Each row has a class, written as a number after it.
[ 73 -18  25  20  21  -1  23 -15   1   4 -17  45 -25 -29 -22  -7 -20  15
  48  35  67  30 -39 -14  14  85 -13  49  30   2 -17  16  -9  56 -29 -32
  72  14  29  32 -42  12]
3
[  6  13  22  -8  21  10 -44 -20  -6 -39  48  10  19  -4  34 -29  57 -29
  29  20 -17 -15  18 -29  12  17  27  16 -63   1 -41  13 -36 -26  13   0
  18  -3  19  46 -32  10]
1
[-31  19  -3  -5  29  13   4 -16  20  13  17 -17  25 -13  13 -23  17  -5
  25  35   6   4  47  -7  12  40 -23 -25 -47  19  25 -13  -9 -33  19   6
 -13 -40 -10  26 -22  -8]
1
[ 16   3  25  -7 -44  13  20  23 -12  -7 -28  50 -33  36  27 -17  18  12
 -10 -27 -52   9 -28 -70   1  15  12   2  -9 -59  19  32  13  -1  24 -29
  35   1 -43  10 -18 -18]
6
[-42  39 -38   6 -75  23  -3 -21  41  75  61  -4  -9 -66 -59  10 -15  29
  69 -13 -47  37  86  66 -32  74  -7  -9  40 -12  13 -13  73 -40  12   9
  76 -30 -24  16  21  16]
3
[ 13 -24  75 -22  -4  16  24  32   0  -5   8  -4  -9 -19   0 -60  14 -63
  20   2 -20 -18 -29 -26  -8 -33  35  21  13 -13  -4  44 -22 -16  12  -9
 -13 -53 -68  36   3 -28]
4
[ 25  36  16 -17  -9   9 -17 -51  17  -1  35 -15  -7 -20   7 -20  -3   7
  37  43  -8   7  30 -25  19  34 -10   2 -22  58  -3  -9  -7   4  50 -25
   6 -16 -12  46 -29  10]
8
[ -8  27  33  -8  19 -33  28 -30 -33   6 -48  24  24  39  41   4 -16 -23
  35 -27 -32  13 -10 -38 -22  72 -17 -14 -29 -38  -8  76 -12  25  18   7
  44  -8  -8  49  25   8]
6
[ 14  25 -14 -25  23 -30   9  -7 -39  19 -20 -12  28  37 -10  37  45 -21
  10  11 -16  -2  12   3  -5  17  27   3  -5 -63 -19 -12   4 -37 -20   1
  52 -15   8 -31  -7  28]
2
[-59 -17 -34  31  25   8 -16  47  16  57 -32 -39 -24 -58  42  24  13  32
  -3 -38 -10  18  36  37 -17  79  30 -13  17 -38  -1 -28 -13 -89  89 -11
  86   9  12 -53  44   0]
2
[ -85   11   17  -23  -41   -5    1   67  -22   47  -14  -14   38  -30
   -4  -16  -24  -42   34  -37    2  -22   -5   18   -6   20    1  -32
  -20  -28  -83   14    1  -55  -27   60  -25  -22   23   37   55 -104]
2
[-13   4  20  -5   7  16  21  27   6  10  18  -8  21  25 -44  11  -2   7
 -16  12 -19  19  27  28  11 -19   3  -8  17  34  81 -19   1 -51  11 -10
   1  -7   5 -30  -4  24]
6
[ 12   9  23  13  -1 -14  12  21 -10  18 -76 -31  31   3   4  -3  37 -19
  31  17 -16 -19   3 -55  55 -29 -12 -17 -33 -54 -28  43  24 -46  -2 -13
  71 -12 -31   1   6   6]
2
[ -8  -6 -37  -1  35 -58  15  23 -14  27 -23 -43  63 -41  -6  56  36   7
  62  -2 -28  16  -3  17  -8  69 -29 -36  28  57  13  34 -14 -19  12 -57
  40  -9   3  14 -29 -12]
1
[  6 -43  28 -16  43 -42  66 -40  -7  12 -37 -29  28 -59  22  -2 -11   3
  20  -6  -5  -5 -47 -41 -30   6  -7  26  47  21   3  67  18   2  24 -10
  27 -18 -13   9 -23  13]
8
[ 10  -8  15  10   8  -4   3  32  11  -8  28  24 -29  23 -60  -6  27 -28
  37  26 -13  10  17  46   6  15 -31   2  17  32  -7  53  30 -17 -39 -19
  20 -34 -27  11  17 -12]
3
[-26   4 -14   6  13   9  -7  21 -44  -6  26   0  13  38   6  16  11   1
  -1 -22  19  16  37  14  39   6  19  24 -27 -31 -39 -24 -30 -45 -10   3
  26   1  14 -23 -15  12]
0
[ 18 -29   8  34   9  38  25  33   9  14 -12  28  33 -48 -17 -52 -20 -10
 -42  28  26  10 -17  -4  10  -2  -7  13  40  59  62   0  16 -42 -19 -32
   4  29  40  -7 -37   2]
6
[-53 -14  65   1  13   5  50 -10 -56  -1 -34 -14 -18   3  27 -58  -8  -1
  33 -22  27 -39 -54 -36 -70  57  19  30 -27 -35 -69  20  35 -22 -11 -18
 -24 -12 -46 -13  -8 -34]
3
[  0  30  -5  -6  15   7  -7  38  12 -12  40 -23  14   2   7  16  59 -27
  -1  14   3 -21  -5  14 -17  -2  -6  -7 -38 -60   4  15 -14 -20   3   7
   0   0  33 -18  -3  -3]
5
[ -7  14  -4 -17  10   4  -4  24   5   0  40 -20  50  30 -66 -18  52   0
  41  23   1 -16  -3  44  15 -10 -26  -9  -6  28  -9  34  -9 -33 -21  -2
  -6 -22  12   0 -21 -48]
1
[ -6   0   5  27 -41  18   6   1 -48  10 -22  11  -8  38 -50  18  21  22
 -23   7 -10  29  -7  15  30 -31 -18  -3  22  65  25 -26   3  16  -7  11
 -22 -43  -9   8 -16   5]
2
[-14  28  23  21  15  35  29 -43  -3  -8  23  -3  26 -25  -3  -6  44   8
  36  21 -41  -8  60 -45 -20  49  -3 -22 -40  12 -24 -29 -13 -28  38  -6
 -57   6 -39  54 -13  -2]
5
[ -4  -4  30  -9  38 -12   3 -39   4 -29  12   3 -10  -5  22  -9  43 -29
   4  38 -27   4  41 -52  34 -30  20 -38 -11   3 -33  16 -12 -24  16   8
   4 -29 -46  34 -20  35]
4
[ -3  -5  28 -17  15 -16 -18 -10 -21 -37  21  13  25 -41   8   9   7 -32
   7   2 -13 -25  37 -19   6  21  25  -2 -59  -6 -11  -7 -26  -7  28  -8
 -14 -11 -11  24  -2  19]
4
[-48 -10  26   8 -24  44  39 -74 -48  -6 -38  34 -43  13  36 -11 -14  26
  -9 -47  23 -35 -13  -8 -33  40  47  19 -16  25 -61  39  -4  41  36  22
 -61 -24   9  22  -3 -26]
5
[-26   0  30   1 -26   8  17   2  32  28 -63  49 -28  22  45   0 -34 -49
  25 -25  -5 -38  13  14   7   2  62 -26  15  37 -36  54  47 -35 -30  48
  40 -17   1  -2  32 -21]
3
[-26   3  65   4   7   6  -1  -6 -10   9  40  17  -3  22 -10   2  32  -5
  23  24  -3  -1  20 -20  39  12  -6 -29 -36  27 -12  11   7 -17  26   4
  16 -42 -30   2 -14 -13]
3
[  4   5  11   6  36  30  12  -1  31  18  25  13  -5 -37  -6  17  39  -6
  39  30 -32 -27  71  14  36  22  -3 -15 -36  21  34   1  -5 -19  55   2
  19 -12 -45   3  23  11]
5
[ 20  -7  14  24 -15  16 -10 -63  13  27   6 -83  53  26 -12  13   1  35
 -12  -9  -2   1  -5 -26 -21  23  -9   5  -4 -56 -51  75  29   3  42 -64
   9  12  13 -44   3 -20]
5
[  2  17  27 -26   6  -5  39  42 -31  47 -58 -53 -69  33 -34  29 -25   8
  44 -12  -2  65 -21 -15  32  39 -78  27  15 -38 -44   5   6  39  38  -4
  51 -19 -34  11  61 -17]
2
[  3   8  30  -8  21  28 -16 -49  10  -4  12  -3   7  19   3 -15  33  26
  44  34   4  -2  24   9  34  46   0   3 -48   1  -5 -11 -39  30   8  39
 -17 -47 -39  34   1   0]
1
[-41  -2 -20 -26  18 -19  23 -42 -74  -1 -53   2 -58  31  83  11 -10  -7
  16 -23  -1   6 -17 -57  18  35  24  -4   0  30 -20  -9 -23  14 -16 -47
 -13 -20  -8  39 -43  -9]
0
[  16  -36   10  -33    1  -17   62   18  -61  -32 -114   14  -30   65
   22    8  -23   18  -20  -23   13  -31  -13    1   40  -14    1   29
  -58  -12    1   53    1  -11   -2  -64    6  -28    7  -26    3  -29]
2
[-80 -35  22  20  15  -2  10 -16 -57  19 -20  11 -11  22  37  -3  21 -27
  12 -52 -16 -35 -39 -27   2   2  30 -33  30  28 -55  62  34  27 -53  50
  -4  -8 -14   7  30 -17]
3
[  0  -8   4   9  34  11  -6 -45  31 -19 -23  46  11 -15  19  16  23   2
   3   7 -13  -9  30 -19  21  37  39 -20   1   2 -10  -2 -18 -15  23  31
  51   6 -14  11 -41  37]
0
[  7  19  10  14  23  27 -15  -8 -32   4  -8  -1  33   2  13   4  54 -25
 -22  33  21  -4  31  17  39   0 -18  23 -53 -12 -29 -13   2  -3 -10  51
  15 -14  37  -8  11  24]
2
[-25   4  28 -14   7  19  -4 -25   8  -4  15  49 -23 -15 -12 -35 -17  18
   7  23  -9  37  26  -1  66  23 -21 -21 -25  36 -27 -30 -31 -55   8  10
  38 -12  29  47 -35 -21]
0
[ 23 -19  -4  -7  15  -3  -3   5 -28  -8   7 -12  19 -10 -43 -17  33  -4
  16  21  16  -9   0  67  -2  16  31  25  15 -43 -57  22 -11 -10 -40   3
  23 -23   4 -11  31  33]
2
[ -2  25   6  -5 -11 -16 -31   1 -18 -30  -8  -9  22  28 -23   9  18  -4
   4   4  13  11  -9  46  25  -2   3   4 -27 -43 -36   5 -22 -33 -41  15
  48 -15  39 -12 -15  38]
0
[  0  10  40  -9   8  16  10 -51  -4   6  17  32  33  17 -14 -10  -4  -7
  -4  22  -7  11  45   3  31  39 -23 -10 -50 -13 -34  -4   8 -27  -6  24
   9  -1  12  11  -1 -14]
3
[ -8  38 -16  19  -5  -9 -10 -12 -38  17  17  11  19  24 -20  20  52 -11
 -21   0 -18  29  -3  27 -15  30 -11 -18 -12 -67 -19  -2 -23 -29   5  30
  49 -12  15 -12 -24  26]
5
[ -4  19  24 -12  -5   1  13 -52 -15 -14   3 -10  12  22   0  -7   1  15
  13  -2 -33   9  40  -8   7  26  -5  11 -38  13 -16  21  13 -18  14   9
  13 -36 -14  20  -6  22]
8
[ 27  28 -70  13 -36  -9 -36 -41  21   8 -35 -48  25 -22  15  40  16 -13
  40   4  -3  20  51  10  11  -1  10  33  50 -12 -99  13   5 -62 -30 -41
  14  49  21  33 -17 -16]
0
[ 31 -43  10   6  45   5  22 -13 -23 -29 -11  39  -3 -14 -23 -49  20   0
  32 -14  -4 -59 -11 -61  31  15  17  39 -10 -24 -31  57   0  10  14 -14
  29  24 -52   5  13   6]
8
[  6  -4  -7 -21  27 -22 -21  38 -13 -35  11  40 -30  25 -57 -26  29 -22
  23  19 -12 -40  -8  13  20  16 -19 -35 -20   9 -43  35   9   2 -38 -29
 -16  -9 -22  -6  28 -49]
4
[ 10 -10 -21   6  18  10  56 -35   3  29   7  -7  69   2   0  -7  26 -10
 -12  11 -36  -4  14   1  15 -83  -1 -13  50  57  63 -24  16 -14 -15  14
  -6  17 -19 -18 -25  31]
7
[  1  25  -2 -50  23  -7 -16 -45 -22   4  33 -27  17  17 -74  -4  57   3
  37  24   2 -15 -20  14   1   8 -10  37 -11 -59  -7  -9  -8  -6 -15  15
  30 -14  11 -12 -34  11]
1
[ 15  20  11  53 -21  23   2  11  27  15  24  22  30 -12 -29   6  46  19
  15  28 -16  -3  30   2 -15   7   9 -11  -9   8 -14  -7  28 -59   7  -4
   8  -8  -9 -23 -23  -5]
5
[ -1 -22  34 -10 -12   9 -14   1  15 -19   8  19  31   6  45  12  25  31
  -9 -40 -26 -28  19  46  24  47  62 -38 -47  -5 -32  43 -24  21  60  -4
  51 -15  13 -39  34  15]
7
[ -6  -5  18 -17  41 -43 -24 -16 -59  -6 -26   5   6  10 -16  37  55 -13
 -18  -5 -17  -4  -1  43  17  22  15   8 -22 -33 -26 -10 -33 -43  -2   3
  28 -26  19 -47  18  12]
4
[-16  29  -8 -22  16 -16 -40 -20 -39   1  12 -16  21  34  21  27  26  -3
   2   2  -3  10   6  17  46   7 -12   7 -51 -58 -31 -20 -17 -16 -25  22
  67   0  23 -25 -15  23]
0
[-17  26  21  40   5  36 -13  20   2  -5  -3   1  25  17   8  -1  16 -29
 -16  16   2   0  46 -18   8  64  15 -41 -73  -3  40 -15 -30 -43  10 -10
   1 -27   0  24 -46   3]
5
[ 17  -4  23 -17  31  17  51 -43 -25 -35 -19  -3  15  63 -31  -3  27  45
   7  -2  27   0   2 -16  23  36  35   9   3 -36 -64   2 -47 -12   9 -39
 -32  -4   5 -17 -20   1]
0
[-23   8   3  -2  27  14 -15 -40 -10   3  -5   5  29  25  -3  13   6 -22
  -6  -4 -23 -16  33 -12  10  18   1 -14 -43 -14  34  -5 -14  15  15  49
   8 -12  10  25  19  16]
2
[  0  24  36   9 -15  31   9   3 -18 -20   3  -3  21  -4  29 -30  26   8
  39  22 -32  -6  41  -3  -3  37  37   4 -38  27  15  -8   0 -32 -16 -27
  -1  -9 -39  38 -25  31]
6
[-12 -19  39 -55  50  -2  47  -9 -40 -15  -1 -53   9  44  58 -25  12 -20
  58 -13  -6 -21 -29  24 -17   3 -12  54 -41  21  -9 104  -3  38 -19  -8
  25 -53 -11  26  -5 -16]
1
[-30  10  15  -2  27  -3  -6  -2   3 -26   3 -24  24 -29 -33   5  38 -10
   4  13 -14 -13  30 -23   0  16  -3 -46 -14  -9 -30  -8 -12 -26  54  13
  10  11 -55   6 -33  19]
4
[ -2   5  39  14  17  18 -14 -12   9  -1   1  25  11  -9  12 -14  26 -19
  12  22   8 -21  21   4  20  50   9 -11 -44  -2   1  -2 -13 -26  19   3
  22  -3  -4   4  -4  -3]
3
[ 15 -22  51   5   2   9   5 -20 -19  -6   4 -13 -33  -9  89 -28  74  19
  55   6 -56 -16 -19 -59   6 -33  44  52   6  24  24  60 -13 -29  28 -77
  24 -17 -39  41 -18 -12]
6
[-13  -3   8  -6   9  31  34 -29 -19   6 -21 -13  14  40  30  -1   7 -19
  -3  16  -1  -2  65 -43  12  14  20   2 -37 -16 -17  -9   9 -11 -28  11
 -66 -49 -38  36   3 -24]
2
[  6 -21  32 -20  50  29  41 -42   6  19 -69 -17  -3 -15  34  32  67 -18
 -22  19 -32  17  37  31  43  37  17 -16  39  66 -26 -19 -21   8  22  29
 -20 -20 -39   2  13  11]
7
[  1   7   6  26   7  11  -9   5  13  42  13  24  15 -13 -55  26  20  -7
  13  29  21 -25  38 -15  50  12  -4 -11 -12  30  75 -37  31 -38  15 -29
  20  -7   8 -45 -11  -3]
3
[-20  10  -8   3  12   3  28  37 -25  26  41   8  30   6  -6  -9  25   4
   0  23  23  10   8  18   5  -5 -26 -12 -19  -9   1  -5  10  -9  -6  30
  11 -41  13 -14  -3  -7]
2
[ -3 -22 -15  16  36   0   8   7 -17   8  16  67   5  17  -9 -11  16 -32
 -10  15 -17  -9  24  22 -10   1 -13  -3   5  45 -19  20  19  -5 -16  35
 -20 -22 -12   4  34 -23]
2
[ 11 -15  14 -15   4   8 -18 -64   0 -27  29  20  13 -21   6  10  42  11
  23  17  -1 -10  66  -9  29  31  28  28 -45  -2 -47 -10 -31  -6  18 -18
 -31 -10  -8  46 -20 -27]
7
[ -8  18  27  -3 -17  -3  19 -42  -9  12   4 -25  56   7  42  20  12  34
  49   0  -1  16  21  -9  16   4 -20  25 -57  -4  -1  23  -4  15   3  30
   8 -52  14  32 -13   0]
1
[ -3  17   5  15  22   0 -13  -6   5   0   2  41  -2  -8  27  33  21   5
  34  13  -3 -12  38 -49   8  40  16   4 -23 -14  11 -27  -7   6  36  27
   7  28 -44  15  -4  13]
6
[-17 -46  24  25  16  -8   5 -23 -31 -39  -7   8 -13  15 -11   1  49  14
 -21 -10   5  -9 -17 -17 -18   2  68  -4  33  57 -26   3 -21 -14  17 -49
 -41 -18 -11 -12 -41  16]
7
[-19  10  38   8  29  16  -8 -68   5   3  22  27  36  -3  10  -8  44   9
  24   4 -31 -11  47 -31  24  45  -1  -7 -68   5  31  -2  -8   2  25  16
  39 -30  11  34 -20   3]
7
[ 12  12 -15 -67 -15   6  -1  -3  69  29  35 -32  45 -63  17 -41   3 -33
  41  48 -29 -10  42   6  68 -47  -8 -26 -16 -12  -9  25  18 -71 -47   1
  26 -12  49  39  11 -28]
1
[ 31 -27  24 -16 -17   3  -1 -33 -29  31 -48 -45 -18   8 -13 -24 -53  -2
  48 -22 -18  18  -5   3  24   6  -3  96  -7 -33  -1 -10 -20 -19 -20 -44
 -29 -24 -27  17  79 -22]
1
[ 10   7  -8 -23  25  -1  20 -32  26   1  12  -2  15  -4   0 -16 -22 -17
   9  24 -30   5  50 -43  38   9 -22 -16 -22  21  36  -1  16 -26 -29  -1
 -15 -16  18  37  10   1]
8
[  7  -6  20  20  34  23   2  -6 -14  -6   5  27  25   9  17 -16  25 -14
 -13  34   7   9  37  18  18  39  24 -21 -22  25 -45  -4 -15  -4 -14  35
   5 -28   8  15   9  26]
2
[-25  12  10   9  10  -5   3  -5   4  -9  14  25   0 -17  34  29  42 -10
  33  19   5 -17  58   6  24  18  -4 -18 -47   6 -24   9   4 -21  27  27
  15  -9 -29  16  -6   4]
3
[ 12   5  15 -16 -11 -26 -40 -46  -2 -18   1  -4  63  -2  21   8 -16   2
   4  28   5 -13  15  37   7  26   4 -11 -71   5 -33   5  -8   3   3  16
 -10 -23   2  -7  -1  22]
1
[ 22 -16  39  -7  35  14  40 -44  -1   3  17  30  17 -26  24 -17  52  20
  25  29   1   8  26 -61  40  12  16  27 -33 -26 -39   2   2 -10  11  13
  -5 -40  -2   8   0  19]
1
[-23 -13  25  13  29 -15  19 -16   9  -5  20   3  25  22  29  -5  -7  44
  46  -4 -10  20  15 -23  13  25   5 -29 -38   1   9  18 -30  -1  22  16
  19 -44 -12  20   5  19]
1
